Below is a small trained network, with its code and all its weights. Each question gives an input and a class and asks what happens when units are switched off, that is, made to give their printed mean instead of their output.

import numpy as np


def w(rows, s, z=0):
    codes = np.array(rows[::2]) - 128.0
    scale = np.full(codes.shape[1], s)
    scale[-1] = z or s
    return codes * scale


def f(y):
    return y / 2 * (1 + np.tanh(0.7978845608 * (y + 0.044715 * y**3)))


def log_softmax(a):
    a = a - a.max(-1, keepdims=True)
    return a - np.log(np.exp(a).sum(-1, keepdims=True))


def net(x, mask):
    res = np.array(x, float).reshape(1, 3) / 4 @ E
    y = f(res @ A[0][:, :-1].T + A[0][:, -1])
    res = res + np.where(mask, y, B[0][:, -1]) @ B[0][:, :-1]
    return log_softmax(res[-1] @ U[:, :-1].T + U[:, -1])


A, B = {}, {}
E = w([
[184,25,10,183,96,95,95,65,186],'x0',
[126,81,97,135,188,35,11,145,82],'x1',
[136,87,138,64,43,165,32,188,214],'x2',
],0.011)
A[0] = w([
[144,103,185,115,117,207,36,228,189,25],'neuron 0',
[182,77,114,143,87,65,154,64,176,19],'neuron 1',
[70,183,159,157,158,93,77,215,114,115],'neuron 2',
[71,188,168,100,136,217,115,112,33,28],'neuron 3',
[97,216,144,136,37,219,254,84,218,50],'neuron 4',
[76,189,247,126,122,165,156,202,156,149],'neuron 5',
[91,136,127,182,210,127,177,86,86,101],'neuron 6',
[72,162,121,130,103,163,156,213,83,255],'neuron 7',
],0.0072,0.0037)
B[0] = w([
[164,98,246,194,91,211,82,184,137,206],'neuron 0',
[150,61,221,139,49,78,211,12,141,180],'neuron 1',
[96,67,76,108,100,53,164,20,152,171],'neuron 2',
[78,11,123,167,54,135,237,107,133,182],'neuron 3',
[50,133,131,119,248,33,95,168,192,245],'neuron 4',
[165,141,84,148,71,79,147,147,98,231],'neuron 5',
[88,241,255,173,134,243,28,225,161,178],'neuron 6',
[133,99,45,93,84,162,124,68,104,191],'neuron 7',
],0.008,0.013)
U = w([
[138,159,201,197,130,245,116,177,103,79],'0',
[132,121,103,123,69,95,194,86,91,59],'1',
[77,137,112,62,190,19,63,168,116,93],'2',
[139,160,43,100,149,161,118,169,89,254],'3',
],0.012,0.0069)

Each question gives the input, the list of numbers given to net, and the class t.
The units are the neurons (one row each of A and B). Each row of codes is followed by its name. A weight is (code - 128) times the scale printed after its matrix; where a second scale follows, it is the last column's (A, B and U).
mask holds one flag per neuron, in row order. A switched-off neuron (its flag False) gives its mean, the last column of its row in B, instead of its output. The means were averaged over made-up inputs and are rounded, as every weight is.
A unit's drop is (log p(t) with every unit on - log p(t) with that unit switched off) / (log p(t) with every unit on - log p(t) with every unit switched off).
The circuit of an input: a set's keep is (log p(t) with only the set's units on - log p(t) with every unit switched off) / (log p(t) with every unit on - log p(t) with every unit switched off). Starting from all 8 units, units are removed one at a time, each time the one whose removal leaves the highest keep (on an exact tie, the one counted first), for as long as the keep stays at least 0.8.
units of the circuit, in order: the units of the circuit, biggest drop first
most important unit: the unit with the biggest drop
top k neurons: the k neurons with the biggest drops, biggest first
drop when u is switched off: that unit's drop, to one decimal
input [-8,-7,-6], class 1: top 2 neurons => (neuron 3; neuron 5)
input [5,4,2], class 1: most important unit => neuron 4
input [2,-2,-1], class 3: units of the circuit, in order => (neuron 0; neuron 1; neuron 2)
input [1,-4,3], class 2: units of the circuit, in order => (neuron 4; neuron 3)
input [-8,2,7], class 1: top 3 neurons => (neuron 2; neuron 5; neuron 6)
input [-3,0,-3], class 3: top 2 neurons => (neuron 0; neuron 1)
input [-3,-7,-6], class 2: top 2 neurons => (neuron 4; neuron 0)
input [0,-3,3], class 3: units of the circuit, in order => (neuron 6; neuron 1)
input [7,5,5], class 1: top 2 neurons => (neuron 4; neuron 1)
input [-1,-3,1], class 3: top 2 neurons => (neuron 1; neuron 2)
input [2,-3,1], class 3: units of the circuit, in order => (neuron 1; neuron 0)
input [-3,-6,4], class 2: top 2 neurons => (neuron 4; neuron 6)
input [-7,-3,-5], class 1: top 3 neurons => (neuron 3; neuron 5; neuron 0)
input [-5,-7,-2], class 2: top 2 neurons => (neuron 4; neuron 1)
input [0,-6,-3], class 2: top neuron => (neuron 4)
input [0,3,-2], class 3: units of the circuit, in order => (neuron 4; neuron 1)
input [-7,5,4], class 1: units of the circuit, in order => (neuron 2; neuron 4)
input [4,-7,-7], class 0: top 2 neurons => (neuron 6; neuron 2)
input [-2,1,-4], class 0: top 2 neurons => (neuron 6; neuron 4)
input [4,-4,-6], class 0: units of the circuit, in order => (neuron 6)
input [4,-1,-8], class 0: drop when neuron 6 is switched off => 0.5
input [0,-8,-4], class 2: drop when neuron 4 is switched off => 0.9
input [1,-5,-8], class 0: drop when neuron 6 is switched off => 1.3
